Below is a small trained network, with its code and all its weights. Each question gives an input and a class and asks what happens when units are switched off, that is, made to give their printed mean instead of their output.

import numpy as np


def w(rows, s, z=0):
    codes = np.array(rows[::2]) - 128.0
    scale = np.full(codes.shape[1], s)
    scale[-1] = z or s
    return codes * scale


def f(y):
    return np.maximum(y, 0)


def log_softmax(a):
    a = a - a.max(-1, keepdims=True)
    return a - np.log(np.exp(a).sum(-1, keepdims=True))


def net(x, mask):
    res = np.array(x, float).reshape(1, 4) / 4 @ E
    y = f(res @ A[0][:, :-1].T + A[0][:, -1])
    res = res + np.where(mask, y, B[0][:, -1]) @ B[0][:, :-1]
    return log_softmax(res[-1] @ U[:, :-1].T + U[:, -1])


A, B = {}, {}
E = w([
[128,127,127,128,126],'x0',
[247,80,167,159,254],'x1',
[66,118,180,5,225],'x2',
[55,47,62,188,150],'x3',
],0.0083)
A[0] = w([
[190,219,186,37,115,105],'n1',
[158,124,133,120,221,60],'n2',
[20,49,126,157,181,90],'n3',
[1,190,114,58,62,33],'n4',
[78,131,125,42,134,195],'n5',
[60,123,147,52,201,2],'n6',
],0.012,0.0063)
B[0] = w([
[6,98,46,168,182,209],'n1',
[186,152,182,125,169,186],'n2',
[12,113,73,142,177,211],'n3',
[188,109,148,170,242,253],'n4',
[119,134,192,77,18,221],'n5',
[174,215,112,232,86,199],'n6',
],0.017,0.012)
U = w([
[206,74,165,144,253,112],'0',
[172,163,97,235,80,136],'1',
[94,95,57,108,186,81],'2',
[147,108,137,122,171,250],'3',
[130,58,181,86,151,134],'4',
[184,146,106,84,84,63],'5',
],0.011,0.016)

Each question gives the input, the list of numbers given to net, and the class t.
The units are the neurons (one row each of A and B). Each row of codes is followed by its name. A weight is (code - 128) times the scale printed after its matrix; where a second scale follows, it is the last column's (A, B and U).
mask holds one flag per neuron, in row order. A switched-off neuron (its flag False) gives its mean, the last column of its row in B, instead of its output. The means were averaged over made-up inputs and are rounded, as every weight is.
A unit's drop is (log p(t) with every unit on - log p(t) with that unit switched off) / (log p(t) with every unit on - log p(t) with every unit switched off).
The circuit of an input: a set's keep is (log p(t) with only the set's units on - log p(t) with every unit switched off) / (log p(t) with every unit on - log p(t) with every unit switched off). Starting from all 6 units, units are removed one at a time, each time the one whose removal leaves the highest keep (on an exact tie, the one counted first), for as long as the keep stays at least 0.8.
units of the circuit, in order: the units of the circuit, biggest drop first
unit that matters most: the unit with the biggest drop
k most important neurons: the k neurons with the biggest drops, biggest first
drop of u: that unit's drop, to one decimal
input [8,-6,-7,0], class 3: 3 most important neurons -> n6, n4, n2
input [-1,0,-3,8], class 2: unit that matters most -> n3
input [1,-5,-5,4], class 0: units of the circuit, in order -> n6, n5, n1
input [5,-7,1,7], class 0: 2 most important neurons -> n4, n1
input [2,-4,5,-4], class 1: 2 most important neurons -> n6, n5
input [-3,3,-2,5], class 2: 3 most important neurons -> n4, n6, n5
input [8,4,3,8], class 2: 2 most important neurons -> n3, n4
input [0,-3,6,-5], class 1: 3 most important neurons -> n6, n5, n3
input [3,-8,-8,2], class 0: units of the circuit, in order -> n4, n6
input [1,2,5,-1], class 1: units of the circuit, in order -> n6, n4
input [7,-6,6,-7], class 2: 3 most important neurons -> n1, n2, n5
input [0,-2,1,-3], class 4: 2 most important neurons -> n6, n3
input [5,2,-5,8], class 2: 2 most important neurons -> n6, n3
input [1,-7,6,6], class 0: 2 most important neurons -> n4, n1
input [-5,-2,1,-7], class 2: most important neuron -> n1
input [0,-8,-8,3], class 0: 3 most important neurons -> n4, n6, n5
input [3,-3,0,1], class 4: 3 most important neurons -> n6, n1, n2
input [2,3,5,-7], class 2: 2 most important neurons -> n1, n4
input [0,-2,0,2], class 4: 3 most important neurons -> n6, n1, n4
input [-3,2,-5,7], class 2: unit that matters most -> n6
input [2,-2,-3,-8], class 2: drop of n1 -> 0.6
input [-1,-7,2,4], class 0: drop of n4 -> 1.7
input [4,-8,-5,2], class 0: drop of n4 -> 0.5
input [7,-3,6,-8], class 2: drop of n1 -> 3.4
